Below are the code and all the weights of a small trained network. Each question names an input and a class and asks about switching units off, where a switched-off unit gives its printed mean instead of its output.

import numpy as np


def w(rows, s, z=0):
    codes = np.array(rows[::2]) - 128.0
    scale = np.full(codes.shape[1], s)
    scale[-1] = z or s
    return codes * scale


def norm(h):
    return h / np.sqrt((h * h).mean(-1, keepdims=True) + 1e-5)


def f(y):
    return np.maximum(y, 0)


def log_softmax(a):
    a = a - a.max(-1, keepdims=True)
    return a - np.log(np.exp(a).sum(-1, keepdims=True))


def net(x, mask):
    res = np.array(x, float).reshape(1, 8) / 4 @ E
    u = 0
    for l in range(3):
        y = f(norm(res) @ A[l][:, :-1].T + A[l][:, -1])
        res = res + np.where(mask[u : u + 8], y, B[l][:, -1]) @ B[l][:, :-1]
        u += 8
    return log_softmax(norm(res)[-1] @ U[:, :-1].T + U[:, -1])


A, B = {}, {}
E = w([
[123,78,128],'x0',
[127,131,129],'x1',
[45,197,41],'x2',
[131,124,129],'x3',
[127,128,128],'x4',
[126,129,128],'x5',
[2,196,138],'x6',
[129,130,128],'x7',
],0.0061)
A[0] = w([
[160,114,159,146],'L0N0',
[83,137,172,174],'L0N1',
[75,233,202,144],'L0N2',
[100,133,237,3],'L0N3',
[139,135,254,34],'L0N4',
[121,131,41,155],'L0N5',
[103,204,169,143],'L0N6',
[168,215,114,148],'L0N7',
],0.011,0.0032)
B[0] = w([
[101,96,156,181],'L0N0',
[22,118,95,197],'L0N1',
[153,49,97,254],'L0N2',
[66,133,193,179],'L0N3',
[121,138,38,200],'L0N4',
[183,211,2,204],'L0N5',
[205,73,160,207],'L0N6',
[110,114,171,184],'L0N7',
],0.0073,0.0059)
A[1] = w([
[229,114,234,95],'L1N0',
[238,223,88,4],'L1N1',
[194,118,182,108],'L1N2',
[138,243,101,150],'L1N3',
[226,63,71,175],'L1N4',
[231,255,97,22],'L1N5',
[78,193,225,192],'L1N6',
[170,105,68,96],'L1N7',
],0.0081,0.005)
B[1] = w([
[146,154,218,182],'L1N0',
[139,143,66,157],'L1N1',
[142,188,230,162],'L1N2',
[137,43,255,173],'L1N3',
[109,193,123,254],'L1N4',
[186,96,29,159],'L1N5',
[113,75,146,142],'L1N6',
[46,97,130,170],'L1N7',
],0.007,0.0066)
A[2] = w([
[58,152,89,184],'L2N0',
[89,255,108,117],'L2N1',
[81,92,180,160],'L2N2',
[184,179,133,254],'L2N3',
[124,131,123,85],'L2N4',
[119,116,184,183],'L2N5',
[149,82,161,99],'L2N6',
[154,63,146,70],'L2N7',
],0.015,0.0043)
B[2] = w([
[141,195,211,255],'L2N0',
[103,91,149,189],'L2N1',
[226,128,92,233],'L2N2',
[179,192,2,226],'L2N3',
[119,34,95,128],'L2N4',
[95,35,201,213],'L2N5',
[123,136,70,176],'L2N6',
[57,105,61,165],'L2N7',
],0.0056,0.0068)
U = w([
[246,179,201,237],'0',
[104,2,130,52],'1',
[202,215,10,14],'2',
[48,214,151,138],'3',
[248,90,175,253],'4',
[82,40,209,113],'5',
[169,218,21,184],'6',
[33,185,101,214],'7',
],0.014,0.0015)

Each question gives the input, the list of numbers given to net, and the class t.
The units are the neurons (one row each of A and B). Each row of codes is followed by its name. A weight is (code - 128) times the scale printed after its matrix; where a second scale follows, it is the last column's (A, B and U).
mask holds one flag per neuron, layer by layer. A switched-off neuron (its flag False) gives its mean, the last column of its row in B, instead of its output. The means were averaged over made-up inputs and are rounded, as every weight is.
A unit's drop is (log p(t) with every unit on - log p(t) with that unit switched off) / (log p(t) with every unit on - log p(t) with every unit switched off).
The circuit of an input: a set's keep is (log p(t) with only the set's units on - log p(t) with every unit switched off) / (log p(t) with every unit on - log p(t) with every unit switched off). Starting from the 12 units with the biggest drops (on a tie, the unit counted first), units are removed one at a time, each time the one whose removal leaves the highest keep (on an exact tie, the one counted first), for as long as the keep stays at least 0.8.
circuit, biggest first: the units of the circuit, biggest drop first
most important unit: the unit with the biggest drop
k most important neurons: the k neurons with the biggest drops, biggest first
k most important neurons of layer l: the k neurons of layer l with the biggest drops, biggest first
input [-2,-4,-2,8,8,-6,-2,6], class 0: circuit, biggest first => [L0N2, L1N2]
input [2,-6,0,8,-6,4,5,-1], class 5: circuit, biggest first => [L2N3]
input [0,4,-2,6,5,4,-5,0], class 0: 3 most important neurons of layer 0 => [L0N2, L0N5, L0N1]
input [8,-6,1,-8,3,5,-5,-4], class 6: circuit, biggest first => [L1N4, L0N2, L0N6]
input [-2,-4,5,-8,8,8,1,8], class 3: 2 most important neurons => [L2N3, L2N0]
input [-2,4,0,-5,2,-1,8,-8], class 1: 2 most important neurons => [L0N5, L1N4]
input [-6,5,0,-3,4,-8,4,1], class 1: 3 most important neurons => [L0N5, L2N3, L0N6]
input [-4,-4,-4,1,0,3,8,-4], class 1: 2 most important neurons => [L0N2, L0N6]
input [-3,3,1,2,-4,-7,1,2], class 3: 4 most important neurons of layer 2 => [L2N2, L2N3, L2N5, L2N0]
input [-5,-2,-5,5,1,-6,6,1], class 1: 2 most important neurons of layer 0 => [L0N2, L0N6]
input [-1,-7,1,5,-4,6,2,0], class 3: 3 most important neurons => [L1N4, L2N3, L2N2]
input [-2,2,-2,4,2,4,-5,-5], class 0: 3 most important neurons => [L0N5, L0N2, L1N0]
input [-3,7,-4,4,0,-5,2,8], class 1: 3 most important neurons => [L0N5, L0N3, L1N4]
input [5,-8,-2,0,-4,0,2,0], class 5: 3 most important neurons of layer 0 => [L0N5, L0N2, L0N6]
input [2,7,-2,-5,-5,-3,1,4], class 5: circuit, biggest first => [L0N3]
input [-4,-6,-2,7,-4,-1,6,-8], class 1: 2 most important neurons => [L0N2, L0N6]
input [5,-2,-2,7,-6,7,2,-1], class 5: 2 most important neurons => [L0N5, L0N2]
input [3,6,1,-6,-4,5,-5,6], class 6: 3 most important neurons => [L0N1, L2N3, L0N6]
input [-8,6,-5,0,-7,-7,8,-6], class 1: 2 most important neurons of layer 0 => [L0N2, L0N6]
input [-1,-7,-8,-3,7,-5,5,-4], class 1: most important unit => L1N4
